Below are the code and all the weights of a small trained network. Each question names an input and a target symbol and asks about switching units off, where a switched-off unit gives its printed mean instead of its output.

import numpy as np


def w(rows, s, z=0):
    codes = np.array(rows[::2]) - 128.0
    scale = np.full(codes.shape[1], s)
    scale[-1] = z or s
    return codes * scale


def f(y):
    return np.maximum(y, 0)


def softmax(a):
    e = np.exp(a - a.max(-1, keepdims=True))
    return e / e.sum(-1, keepdims=True)


def log_softmax(a):
    a = a - a.max(-1, keepdims=True)
    return a - np.log(np.exp(a).sum(-1, keepdims=True))


def net(x, mask):
    ids = ['ΓΔαζθψω'.index(c) for c in x.split()]
    T = len(ids)
    res = E[ids] + P[:T]
    r = res
    for j in range(3):
        rows = slice(2 * j, 2 * j + 2)
        q, k, v = (r @ M[0][rows].T for M in (Q, K, V))
        z = softmax(np.where(np.tri(T) > 0, q @ k.T / 2**0.5, -1e9)) @ v
        o = O[0][rows]
        res = res + np.where(mask[j], z, o[:, -1]) @ o[:, :-1]
    y = f(res @ A[0][:, :-1].T + A[0][:, -1])
    res = res + np.where(mask[3:7], y, B[0][:, -1]) @ B[0][:, :-1]
    return log_softmax(res[-1] @ U[:, :-1].T + U[:, -1])


Q, K, V, O, A, B = {}, {}, {}, {}, {}, {}
E = w([
[66,119,41,118,156,9,132],'Γ',
[200,113,132,200,128,125,71],'Δ',
[194,116,186,114,48,63,193],'α',
[156,92,139,70,80,158,97],'ζ',
[160,96,84,157,126,153,214],'θ',
[110,73,148,70,183,95,65],'ψ',
[49,64,131,186,28,72,130],'ω',
],0.015)
P = w([
[117,203,248,155,82,130,171],'0',
[193,143,201,147,78,115,152],'1',
[209,96,167,126,98,132,155],'2',
[228,67,126,116,88,129,131],'3',
[222,33,94,112,85,119,115],'4',
[228,23,66,110,88,107,94],'5',
[254,4,34,109,88,89,85],'6',
],0.0072)
Q[0] = w([
[188,76,120,120,98,137,142],'H1',
[138,178,179,139,145,138,132],'H1',
[4,230,144,97,203,205,145],'H2',
[133,162,98,156,155,129,166],'H2',
[163,100,108,141,90,92,92],'H3',
[62,170,108,165,157,103,92],'H3',
],0.014)
K[0] = w([
[111,23,75,106,83,106,109],'H1',
[72,230,173,101,131,158,150],'H1',
[162,151,252,187,102,178,136],'H2',
[176,152,215,83,145,175,83],'H2',
[173,20,90,85,89,126,186],'H3',
[204,164,222,153,109,207,119],'H3',
],0.011)
V[0] = w([
[36,139,187,64,107,124,192],'H1',
[200,187,128,56,182,150,118],'H1',
[141,116,123,129,20,222,171],'H2',
[116,190,63,254,110,90,234],'H2',
[65,108,195,180,122,75,43],'H3',
[139,157,180,62,27,23,169],'H3',
],0.0095)
O[0] = w([
[145,64,77,61,146,72,180,56],'H1',
[228,179,188,118,111,125,153,56],'H1',
[207,63,40,90,37,96,73,144],'H2',
[40,254,28,144,80,125,148,144],'H2',
[40,71,136,151,132,151,84,138],'H3',
[111,134,140,199,141,42,122,255],'H3',
],0.0098,0.0079)
A[0] = w([
[146,89,171,139,227,177,192,204],'N1',
[38,220,101,133,142,118,133,253],'N2',
[131,87,64,132,200,115,131,168],'N3',
[132,115,127,170,154,254,86,119],'N4',
],0.0086,0.0029)
B[0] = w([
[73,187,86,6,92,89,100,178],'N1',
[150,89,131,118,137,162,215,253],'N2',
[99,90,120,125,75,153,53,172],'N3',
[109,107,168,121,59,174,104,184],'N4',
],0.011)
U = w([
[87,152,131,143,176,136,205,252],'Γ',
[68,176,154,199,87,242,129,106],'Δ',
[102,210,133,209,144,1,109,46],'α',
[199,34,181,162,166,127,160,99],'ζ',
[198,219,4,101,90,142,152,233],'θ',
[97,183,124,46,119,112,128,209],'ψ',
[63,91,20,124,135,113,79,38],'ω',
],0.006,0.0027)

Each question gives the input, a string of symbols that net reads in full, and the target symbol t.
The units are the heads (2 rows each of Q, K, V and O) and the neurons (one row each of A and B). Each row of codes is followed by its name. A weight is (code - 128) times the scale printed after its matrix; where a second scale follows, it is the last column's (O, A, B and U).
mask holds one flag per unit, heads first, then neurons. A switched-off unit (its flag False) gives its mean, the last column of its rows in O or B, instead of its output. The means were averaged over made-up inputs and are rounded, as every weight is.
A unit's drop is (log p(t) with every unit on - log p(t) with that unit switched off) / (log p(t) with every unit on - log p(t) with every unit switched off).
The circuit of an input: a set's keep is (log p(t) with only the set's units on - log p(t) with every unit switched off) / (log p(t) with every unit on - log p(t) with every unit switched off). Starting from all 7 units, units are removed one at a time, each time the one whose removal leaves the highest keep (on an exact tie, the one counted first), for as long as the keep stays at least 0.8.
units of the circuit, in order: the units of the circuit, biggest drop first
unit that matters most: the unit with the biggest drop
which heads matter: for each layer, one digit per head in row order, 1 if its drop is at least 0.15 and else 0, layers parted by /
input Δ α θ ψ ζ ζ, target ψ: which heads matter => 011
input Δ Δ θ Δ ζ Δ, target ζ: which heads matter => 010
input Δ Δ ω, target ω: unit that matters most => H1
input ζ Δ Δ Δ Δ, target Δ: which heads matter => 100
input Δ Δ θ ψ θ, target ψ: units of the circuit, in order => N1, H2
input ζ Γ Δ Δ Δ α, target Γ: units of the circuit, in order => H2, N2
input Δ ζ ψ ζ, target ψ: units of the circuit, in order => N1, H2
input ψ ζ Δ Γ Δ, target Δ: units of the circuit, in order => H2, H1
input Γ ω ζ, target Γ: units of the circuit, in order => H2, N2, H1
input θ Δ ψ α, target ψ: which heads matter => 010
input θ ω α, target ω: units of the circuit, in order => H1, H3
input ζ Δ θ, target θ: units of the circuit, in order => H3, H2
input ψ Δ ω, target ω: which heads matter => 100
input Δ θ Δ Δ ω ζ, target ω: unit that matters most => H1
input θ Γ Δ ω Δ ψ ζ, target Γ: which heads matter => 010
input Δ ω ω θ, target ω: units of the circuit, in order => H1, N3
input Δ θ Δ α, target θ: which heads matter => 010
input θ ω Δ θ ψ Δ, target ψ: which heads matter => 010
input Δ Δ Δ α ω Δ θ, target ω: which heads matter => 100
input Δ ψ θ Δ, target ψ: which heads matter => 011
input Γ ζ Δ Δ ψ θ ζ, target Δ: units of the circuit, in order => H2
input ω θ ζ Γ Δ Δ θ, target Δ: units of the circuit, in order => H1, H2
